Here is a tiny trained network, its code and every weight. The questions are about switching its units off for an input and a target symbol, where a switched-off unit gives its printed mean instead of its output.

import numpy as np


def w(rows, s, z=0):
    codes = np.array(rows[::2]) - 128.0
    scale = np.full(codes.shape[1], s)
    scale[-1] = z or s
    return codes * scale


def norm(h):
    return h / np.sqrt((h * h).mean(-1, keepdims=True) + 1e-5)


def f(y):
    return np.maximum(y, 0)


def softmax(a):
    e = np.exp(a - a.max(-1, keepdims=True))
    return e / e.sum(-1, keepdims=True)


def log_softmax(a):
    a = a - a.max(-1, keepdims=True)
    return a - np.log(np.exp(a).sum(-1, keepdims=True))


def net(x, mask):
    ids = ['ΞΠδζμψ'.index(c) for c in x.split()]
    T = len(ids)
    res = E[ids] + P[:T]
    u = 0
    for l in range(2):
        q, k, v = (norm(res) @ M[l].T for M in (Q, K, V))
        z = softmax(np.where(np.tri(T) > 0, q @ k.T / 2**0.5, -1e9)) @ v
        res = res + np.where(mask[u], z, O[l][:, -1]) @ O[l][:, :-1]
        u += 1
        y = f(norm(res) @ A[l][:, :-1].T + A[l][:, -1])
        res = res + np.where(mask[u : u + 4], y, B[l][:, -1]) @ B[l][:, :-1]
        u += 4
    return log_softmax(norm(res)[-1] @ U[:, :-1].T + U[:, -1])


Q, K, V, O, A, B = {}, {}, {}, {}, {}, {}
E = w([
[141,100,71,122,205,91,134,159,104,106,102,193],'Ξ',
[108,172,198,106,161,191,135,89,143,89,149,140],'Π',
[188,160,192,170,118,133,142,155,130,151,169,146],'δ',
[1,116,138,112,113,140,118,152,74,146,31,122],'ζ',
[125,124,52,100,93,140,115,136,128,141,164,138],'μ',
[207,83,70,109,200,175,134,164,97,66,88,101],'ψ',
],0.021)
P = w([
[252,123,216,136,20,213,2,166,74,114,95,130],'0',
[98,73,162,116,148,190,77,176,138,152,132,122],'1',
[118,115,126,155,150,165,84,120,123,152,131,124],'2',
[126,129,109,145,141,154,115,93,107,142,118,121],'3',
[129,145,96,137,133,150,135,98,120,129,103,129],'4',
[131,156,90,120,138,143,159,106,118,127,106,120],'5',
[132,168,81,126,137,149,173,125,139,125,105,121],'6',
[127,160,82,141,124,163,195,122,132,113,109,139],'7',
],0.014)
Q[0] = w([
[59,210,165,118,186,217,165,68,162,147,149,116],'0.h0',
[160,183,91,103,199,254,225,178,63,154,70,219],'0.h0',
],0.0036)
K[0] = w([
[90,81,152,24,130,175,14,38,130,58,141,129],'0.h0',
[94,196,179,144,60,120,194,254,65,151,30,93],'0.h0',
],0.0034)
V[0] = w([
[62,108,173,136,164,120,95,133,89,139,2,114],'0.h0',
[28,120,85,111,28,136,145,128,94,155,104,41],'0.h0',
],0.0065)
O[0] = w([
[159,126,101,245,155,54,169,110,129,27,211,60,152],'0.h0',
[157,198,91,120,50,110,75,2,193,86,213,85,2],'0.h0',
],0.0079,0.00059)
A[0] = w([
[60,44,100,76,120,139,66,210,77,134,43,139,52],'0.n0',
[198,142,188,50,183,189,86,112,126,110,69,142,80],'0.n1',
[130,126,84,47,46,132,97,99,206,159,131,151,3],'0.n2',
[110,151,105,94,71,149,149,162,91,254,116,132,80],'0.n3',
],0.0085,0.0082)
B[0] = w([
[246,198,204,77,98,135,14,62,71,128,144,111,254],'0.n0',
[140,172,104,218,54,252,160,150,111,245,105,62,220],'0.n1',
[53,103,3,91,210,131,255,137,90,82,129,202,224],'0.n2',
[111,76,126,101,156,186,144,140,42,182,132,227,241],'0.n3',
],0.0074,0.0067)
Q[1] = w([
[79,119,61,147,165,131,170,87,191,73,210,62],'1.h0',
[127,76,135,73,176,138,2,125,110,159,109,173],'1.h0',
],0.0093)
K[1] = w([
[41,192,105,108,162,145,212,59,192,1,196,33],'1.h0',
[246,165,121,46,168,154,119,118,117,131,214,239],'1.h0',
],0.0067)
V[1] = w([
[220,98,58,94,152,133,189,186,106,109,136,202],'1.h0',
[224,254,194,121,151,161,138,67,169,84,171,140],'1.h0',
],0.0087)
O[1] = w([
[152,113,131,148,92,87,86,149,188,128,152,68,253],'1.h0',
[89,28,124,11,121,48,123,97,164,84,171,112,177],'1.h0',
],0.012,0.0067)
A[1] = w([
[201,149,180,143,51,158,91,156,166,147,164,70,77],'1.n0',
[160,51,72,112,146,138,133,204,136,126,76,113,95],'1.n1',
[54,130,128,98,164,156,187,180,121,170,90,250,3],'1.n2',
[83,176,84,191,40,69,112,115,127,51,125,17,46],'1.n3',
],0.015,0.0053)
B[1] = w([
[188,134,134,171,145,79,101,61,98,74,164,166,244],'1.n0',
[96,146,125,168,110,188,207,126,118,150,85,115,228],'1.n1',
[105,132,71,128,118,183,168,197,130,157,7,103,208],'1.n2',
[46,232,151,106,35,63,88,181,94,143,165,53,182],'1.n3',
],0.018,0.012)
U = w([
[80,10,151,57,94,85,196,123,169,40,209,211,175],'Ξ',
[159,98,138,124,102,112,76,169,196,109,142,163,16],'Π',
[60,93,124,167,94,206,200,151,91,212,62,162,187],'δ',
[166,92,131,126,93,98,85,144,213,131,126,134,5],'ζ',
[112,186,121,129,45,49,44,212,107,112,180,21,117],'μ',
[252,134,136,194,166,125,52,79,89,76,161,222,195],'ψ',
],0.0041,0.0029)

Each question gives the input, a string of symbols that net reads in full, and the target symbol t.
The units are the heads (2 rows each of Q, K, V and O) and the neurons (one row each of A and B). Each row of codes is followed by its name. A weight is (code - 128) times the scale printed after its matrix; where a second scale follows, it is the last column's (O, A, B and U).
mask holds one flag per unit, layer by layer, with each layer's heads first. A switched-off unit (its flag False) gives its mean, the last column of its rows in O or B, instead of its output. The means were averaged over made-up inputs and are rounded, as every weight is.
A unit's drop is (log p(t) with every unit on - log p(t) with that unit switched off) / (log p(t) with every unit on - log p(t) with every unit switched off).
The circuit of an input: a set's keep is (log p(t) with only the set's units on - log p(t) with every unit switched off) / (log p(t) with every unit on - log p(t) with every unit switched off). Starting from all 10 units, units are removed one at a time, each time the one whose removal leaves the highest keep (on an exact tie, the one counted first), for as long as the keep stays at least 0.8.
units of the circuit, in order: the units of the circuit, biggest drop first
unit that matters most: the unit with the biggest drop
top k neurons: the k neurons with the biggest drops, biggest first
top k neurons in layer l: the k neurons of layer l with the biggest drops, biggest first
drop when u is switched off: that unit's drop, to one decimal
input ψ μ ζ Π μ Ξ, target Ξ: units of the circuit, in order : 0.h0, 1.h0, 0.n0
input δ μ ψ, target ψ: top 2 neurons in layer 1 : 1.n0, 1.n2
input μ ζ Ξ Ξ, target μ: top 3 neurons in layer 0 : 0.n0, 0.n2, 0.n1
input μ μ μ μ Ξ, target ψ: unit that matters most : 0.n2
input ζ μ μ Ξ ψ, target μ: top 2 neurons : 1.n3, 0.n2
input μ Ξ μ μ μ μ ψ, target ψ: top 2 neurons : 1.n0, 0.n2
input μ μ Ξ ζ μ, target μ: top 3 neurons in layer 0 : 0.n0, 0.n2, 0.n1
input μ μ ψ Π μ ζ Π Π, target Ξ: units of the circuit, in order : 1.h0, 0.n0, 0.h0
input Ξ μ ζ ζ μ Π ζ, target μ: top 3 neurons : 1.n3, 0.n3, 1.n1
input Ξ μ δ Ξ ψ Π, target ψ: top 2 neurons in layer 0 : 0.n2, 0.n1
input μ ζ Π δ μ Π Π μ, target Ξ: top 2 neurons : 0.n0, 0.n1
input μ μ μ Ξ, target ψ: top 2 neurons : 1.n3, 1.n2
input Π Ξ ζ μ, target μ: top 2 neurons : 1.n3, 0.n0
input μ μ μ δ μ Π, target ψ: top 2 neurons : 0.n2, 1.n0
input ψ δ μ, target ψ: unit that matters most : 0.n0
input Π Ξ ζ μ μ ψ, target μ: top 2 neurons : 0.n0, 1.n3
input ζ μ Ξ, target μ: top 2 neurons : 1.n3, 0.n2
input μ μ δ, target ψ: top 3 neurons in layer 1 : 1.n0, 1.n1, 1.n3
input δ μ ζ, target μ: drop when 0.n1 is switched off : 0.0
input μ Π δ, target ψ: drop when 0.n2 is switched off : 1.2
input μ ζ Π Ξ Π μ Π Ξ, target Ξ: drop when 0.h0 is switched off : 1.1
input Ξ Π ζ μ Π μ ψ, target Ξ: drop when 1.h0 is switched off : 1.1
input ζ μ μ Π δ Π μ, target Ξ: top neuron : 0.n1
